Here is a tiny trained network, its code and every weight. The questions are about switching its units off for an input and a target symbol, where a switched-off unit gives its printed mean instead of its output.

import numpy as np


def w(rows, s, z=0):
    codes = np.array(rows[::2]) - 128.0
    scale = np.full(codes.shape[1], s)
    scale[-1] = z or s
    return codes * scale


def f(y):
    return np.maximum(y, 0)


def softmax(a):
    e = np.exp(a - a.max(-1, keepdims=True))
    return e / e.sum(-1, keepdims=True)


def log_softmax(a):
    a = a - a.max(-1, keepdims=True)
    return a - np.log(np.exp(a).sum(-1, keepdims=True))


def net(x, mask):
    ids = ['αβγηξτω'.index(c) for c in x.split()]
    T = len(ids)
    res = E[ids] + P[:T]
    r = res
    for j in range(2):
        rows = slice(4 * j, 4 * j + 4)
        q, k, v = (r @ M[0][rows].T for M in (Q, K, V))
        z = softmax(np.where(np.tri(T) > 0, q @ k.T / 4**0.5, -1e9)) @ v
        o = O[0][rows]
        res = res + np.where(mask[j], z, o[:, -1]) @ o[:, :-1]
    y = f(res @ A[0][:, :-1].T + A[0][:, -1])
    res = res + np.where(mask[2:10], y, B[0][:, -1]) @ B[0][:, :-1]
    return log_softmax(res[-1] @ U[:, :-1].T + U[:, -1])


Q, K, V, O, A, B = {}, {}, {}, {}, {}, {}
E = w([
[143,161,193,161],'α',
[120,189,158,149],'β',
[133,171,208,164],'γ',
[142,175,174,166],'η',
[145,129,201,144],'ξ',
[158,145,113,182],'τ',
[2,26,56,61],'ω',
],0.0056)
P = w([
[123,254,138,133],'0',
[86,109,184,243],'1',
[186,169,170,43],'2',
[110,96,129,222],'3',
[114,147,191,83],'4',
[112,111,82,195],'5',
[97,127,181,83],'6',
[119,106,47,175],'7',
[90,113,183,78],'8',
[133,99,20,157],'9',
[84,105,174,76],'10',
[149,108,36,161],'11',
[109,100,216,108],'12',
],0.0083)
Q[0] = w([
[193,168,159,2],'h0',
[177,174,133,45],'h0',
[195,193,200,34],'h0',
[176,199,229,36],'h0',
[125,154,169,116],'h1',
[145,130,138,117],'h1',
[156,127,139,170],'h1',
[134,146,132,74],'h1',
],0.0065)
K[0] = w([
[154,164,157,152],'h0',
[194,190,170,177],'h0',
[236,205,245,162],'h0',
[251,201,227,135],'h0',
[101,126,140,127],'h1',
[121,135,130,117],'h1',
[120,141,122,145],'h1',
[116,105,128,95],'h1',
],0.011)
V[0] = w([
[115,116,179,80],'h0',
[193,210,165,255],'h0',
[146,192,196,151],'h0',
[169,181,138,203],'h0',
[132,113,146,135],'h1',
[188,87,168,180],'h1',
[165,151,112,170],'h1',
[121,150,92,136],'h1',
],0.0073)
O[0] = w([
[85,136,146,62,139],'h0',
[254,163,67,88,1],'h0',
[242,233,81,3,72],'h0',
[247,163,45,101,47],'h0',
[121,96,127,109,130],'h1',
[171,7,123,140,65],'h1',
[197,109,79,212,93],'h1',
[128,172,118,185,134],'h1',
],0.0056,0.0013)
A[0] = w([
[126,132,120,144,129],'n0',
[91,245,157,137,118],'n1',
[92,87,238,160,138],'n2',
[183,161,104,52,151],'n3',
[189,153,101,225,254],'n4',
[153,82,83,185,185],'n5',
[152,156,115,96,247],'n6',
[140,184,136,74,237],'n7',
],0.011,0.0066)
B[0] = w([
[123,132,124,123,139],'n0',
[122,254,121,192,165],'n1',
[35,109,171,183,254],'n2',
[85,171,113,245,194],'n3',
[61,37,42,99,223],'n4',
[138,117,44,86,194],'n5',
[150,156,154,48,214],'n6',
[120,176,212,69,225],'n7',
],0.0089,0.0071)
U = w([
[130,251,171,160,161],'α',
[172,124,168,28,253],'β',
[122,73,211,1,69],'γ',
[55,81,165,203,160],'η',
[168,86,46,103,121],'ξ',
[176,142,149,211,29],'τ',
[164,137,112,177,35],'ω',
],0.007,0.0054)

Each question gives the input, a string of symbols that net reads in full, and the target symbol t.
The units are the heads (4 rows each of Q, K, V and O) and the neurons (one row each of A and B). Each row of codes is followed by its name. A weight is (code - 128) times the scale printed after its matrix; where a second scale follows, it is the last column's (O, A, B and U).
mask holds one flag per unit, heads first, then neurons. A switched-off unit (its flag False) gives its mean, the last column of its rows in O or B, instead of its output. The means were averaged over made-up inputs and are rounded, as every weight is.
A unit's drop is (log p(t) with every unit on - log p(t) with that unit switched off) / (log p(t) with every unit on - log p(t) with every unit switched off).
The circuit of an input: a set's keep is (log p(t) with only the set's units on - log p(t) with every unit switched off) / (log p(t) with every unit on - log p(t) with every unit switched off). Starting from all 10 units, units are removed one at a time, each time the one whose removal leaves the highest keep (on an exact tie, the one counted first), for as long as the keep stays at least 0.8.
units of the circuit, in order: the units of the circuit, biggest drop first
top k neurons: the k neurons with the biggest drops, biggest first
heads that matter: for each layer, one digit per head in row order, 1 if its drop is at least 0.15 and else 0, layers parted by /
drop of u: that unit's drop, to one decimal
input η ω ξ, target α: units of the circuit, in order	[n3; h0]
input ω ω ξ ω β, target α: units of the circuit, in order	[n1; h0; n4]
input β ω η, target α: top 2 neurons	[n3; n1]
input β τ τ τ ξ ξ, target ξ: units of the circuit, in order	[h0; n4; n2]
input ω ω γ ω α, target α: units of the circuit, in order	[h0; n1; n3]
input ω ω γ τ α α τ τ ω τ γ ξ, target ξ: heads that matter	00
input ω τ γ, target α: units of the circuit, in order	[n3; h0; n1]
input ξ ξ β τ γ α, target ξ: units of the circuit, in order	[n4; h0; n2]
input ω ξ ω ω γ ω η, target α: top 3 neurons	[n1; n4; n3]
input ω ω η ω ω τ γ, target α: top 2 neurons	[n1; n4]
input α α τ τ β γ, target ξ: top neuron	[n4]
input τ ω β γ ω τ α τ τ η, target ξ: drop of h1	0.1
input τ ω ξ τ β α, target ξ: drop of h0	0.2
input ξ β ω, target α: drop of n4	0.2
input ω τ ξ ξ γ ω α τ τ η, target ξ: top neuron	[n2]
